Below is a small trained network, with its code and all its weights. Each question gives an input and a target symbol and asks what happens when units are switched off, that is, made to give their printed mean instead of their output.

import numpy as np


def w(rows, s, z=0):
    codes = np.array(rows[::2]) - 128.0
    scale = np.full(codes.shape[1], s)
    scale[-1] = z or s
    return codes * scale


def f(y):
    return y / 2 * (1 + np.tanh(0.7978845608 * (y + 0.044715 * y**3)))


def softmax(a):
    e = np.exp(a - a.max(-1, keepdims=True))
    return e / e.sum(-1, keepdims=True)


def log_softmax(a):
    a = a - a.max(-1, keepdims=True)
    return a - np.log(np.exp(a).sum(-1, keepdims=True))


def net(x, mask):
    ids = ['αβγεζηθστφω'.index(c) for c in x.split()]
    T = len(ids)
    res = E[ids] + P[:T]
    u = 0
    for l in range(2):
        r = res
        for j in range(2):
            rows = slice(2 * j, 2 * j + 2)
            q, k, v = (r @ M[l][rows].T for M in (Q, K, V))
            z = softmax(np.where(np.tri(T) > 0, q @ k.T / 2**0.5, -1e9)) @ v
            o = O[l][rows]
            res = res + np.where(mask[u + j], z, o[:, -1]) @ o[:, :-1]
        u += 2
        y = f(res @ A[l][:, :-1].T + A[l][:, -1])
        res = res + np.where(mask[u : u + 4], y, B[l][:, -1]) @ B[l][:, :-1]
        u += 4
    return log_softmax(res[-1] @ U[:, :-1].T + U[:, -1])


Q, K, V, O, A, B = {}, {}, {}, {}, {}, {}
E = w([
[175,71,168,101,25],'α',
[118,50,172,67,119],'β',
[37,194,159,186,185],'γ',
[167,116,26,138,114],'ε',
[203,180,124,174,117],'ζ',
[82,63,213,176,159],'η',
[224,168,119,182,136],'θ',
[254,119,136,109,16],'σ',
[173,72,14,144,200],'τ',
[121,92,133,54,198],'φ',
[122,114,61,91,199],'ω',
],0.014)
P = w([
[2,98,45,200,2],'0',
[108,54,83,143,110],'1',
[133,86,103,122,120],'2',
[157,120,118,99,127],'3',
[180,149,134,82,135],'4',
[202,180,152,65,145],'5',
[228,211,171,46,149],'6',
],0.0081)
Q[0] = w([
[145,164,159,213,19],'L0H0',
[222,160,25,234,185],'L0H0',
[133,250,18,141,73],'L0H1',
[127,87,112,6,30],'L0H1',
],0.023)
K[0] = w([
[223,99,157,205,50],'L0H0',
[185,178,6,188,152],'L0H0',
[150,238,10,73,118],'L0H1',
[244,69,110,50,136],'L0H1',
],0.023)
V[0] = w([
[96,10,106,159,47],'L0H0',
[166,114,119,92,66],'L0H0',
[132,156,208,93,96],'L0H1',
[80,178,93,106,77],'L0H1',
],0.011)
O[0] = w([
[127,218,103,98,173,252],'L0H0',
[100,80,35,172,253,189],'L0H0',
[34,137,12,157,188,85],'L0H1',
[92,188,188,131,41,167],'L0H1',
],0.0061,0.0039)
A[0] = w([
[157,106,110,70,84,150],'L0N0',
[89,137,186,124,131,61],'L0N1',
[109,2,100,139,71,135],'L0N2',
[130,101,100,86,128,2],'L0N3',
],0.024,0.0041)
B[0] = w([
[77,123,97,147,177,254],'L0N0',
[157,70,85,109,179,241],'L0N1',
[74,206,44,189,163,201],'L0N2',
[189,94,252,121,94,205],'L0N3',
],0.012,0.0047)
Q[1] = w([
[165,107,148,159,66],'L1H0',
[167,200,155,177,119],'L1H0',
[2,126,53,101,119],'L1H1',
[134,72,139,89,161],'L1H1',
],0.017)
K[1] = w([
[157,161,154,133,67],'L1H0',
[129,183,23,112,4],'L1H0',
[224,226,142,118,239],'L1H1',
[91,152,190,192,204],'L1H1',
],0.013)
V[1] = w([
[70,112,223,163,62],'L1H0',
[44,140,131,63,127],'L1H0',
[253,94,90,134,151],'L1H1',
[139,137,60,187,99],'L1H1',
],0.016)
O[1] = w([
[148,194,120,245,140,1],'L1H0',
[204,111,46,139,187,127],'L1H0',
[76,115,230,131,159,142],'L1H1',
[158,137,148,200,203,178],'L1H1',
],0.012,0.0092)
A[1] = w([
[134,109,122,97,72,152],'L1N0',
[170,142,137,119,49,2],'L1N1',
[4,139,84,146,160,200],'L1N2',
[145,155,169,106,87,124],'L1N3',
],0.024,0.003)
B[1] = w([
[75,153,168,174,186,170],'L1N0',
[96,231,97,17,112,153],'L1N1',
[172,165,11,169,110,246],'L1N2',
[142,9,121,196,53,152],'L1N3',
],0.016,0.011)
U = w([
[69,96,121,225,107,31],'α',
[180,174,167,112,130,72],'β',
[117,136,120,109,23,71],'γ',
[173,173,136,64,74,36],'ε',
[100,102,199,49,212,226],'ζ',
[96,86,27,135,128,212],'η',
[2,107,111,157,95,62],'θ',
[47,171,130,117,102,75],'σ',
[71,226,144,218,156,69],'τ',
[144,49,136,95,74,51],'φ',
[82,196,130,94,144,1],'ω',
],0.0074,0.0066)

Each question gives the input, a string of symbols that net reads in full, and the target symbol t.
The units are the heads (2 rows each of Q, K, V and O) and the neurons (one row each of A and B). Each row of codes is followed by its name. A weight is (code - 128) times the scale printed after its matrix; where a second scale follows, it is the last column's (O, A, B and U).
mask holds one flag per unit, layer by layer, with each layer's heads first. A switched-off unit (its flag False) gives its mean, the last column of its rows in O or B, instead of its output. The means were averaged over made-up inputs and are rounded, as every weight is.
A unit's drop is (log p(t) with every unit on - log p(t) with that unit switched off) / (log p(t) with every unit on - log p(t) with every unit switched off).
top k neurons: the k neurons with the biggest drops, biggest first
top k neurons in layer l: the k neurons of layer l with the biggest drops, biggest first
heads that matter: for each layer, one digit per head in row order, 1 if its drop is at least 0.15 and else 0, layers parted by /
input ζ τ η ε η ω α, target η: heads that matter	10 / 00
input θ β τ α η ω τ, target ζ: top 2 neurons	(L1N2, L0N0)
input β γ φ ω α τ ζ, target ω: top 3 neurons	(L0N2, L1N1, L1N0)
input β γ σ γ ω ε θ, target ω: heads that matter	10 / 01
input σ ζ τ α σ ζ ζ, target ζ: heads that matter	10 / 10
input φ φ β σ τ θ, target σ: heads that matter	10 / 11
input γ ω β σ α θ, target γ: top 2 neurons	(L0N1, L1N1)
input γ ζ γ, target ζ: top 2 neurons	(L0N1, L1N2)
input ζ ζ γ γ α ω η, target η: top 2 neurons	(L0N3, L1N2)
input η ε γ σ γ ζ ζ, target θ: top 4 neurons	(L1N3, L1N0, L0N1, L0N2)
input ω ζ φ α ε η ω, target ζ: top 2 neurons in layer 0	(L0N2, L0N0)
input ζ φ τ ζ θ, target τ: top 2 neurons in layer 0	(L0N1, L0N3)
input ε ω β τ γ ζ, target β: top neuron in layer 1	(L1N2)
input ε β α φ γ α, target ζ: top 3 neurons	(L1N2, L0N2, L1N0)
input ω σ ω φ γ γ, target ζ: top 3 neurons in layer 0	(L0N2, L0N0, L0N1)
input γ ζ η α η, target ζ: top 3 neurons in layer 0	(L0N1, L0N3, L0N2)
input θ ζ φ θ, target α: top 3 neurons	(L1N3, L0N0, L0N2)
input γ θ τ ε ε, target ζ: heads that matter	00 / 10
input α ε α τ β γ, target η: heads that matter	11 / 00
input β ω ω γ α φ ζ, target ω: top 2 neurons in layer 1	(L1N1, L1N0)
input β γ β ε ε, target ζ: top 4 neurons	(L0N2, L1N2, L0N0, L1N3)
input φ τ φ γ γ ω σ, target η: heads that matter	10 / 00
input θ ω σ α ζ σ, target ζ: heads that matter	00 / 00
input ω α γ α θ, target ε: heads that matter	11 / 11
input φ γ η φ γ ζ, target σ: top 3 neurons	(L1N1, L1N0, L0N1)
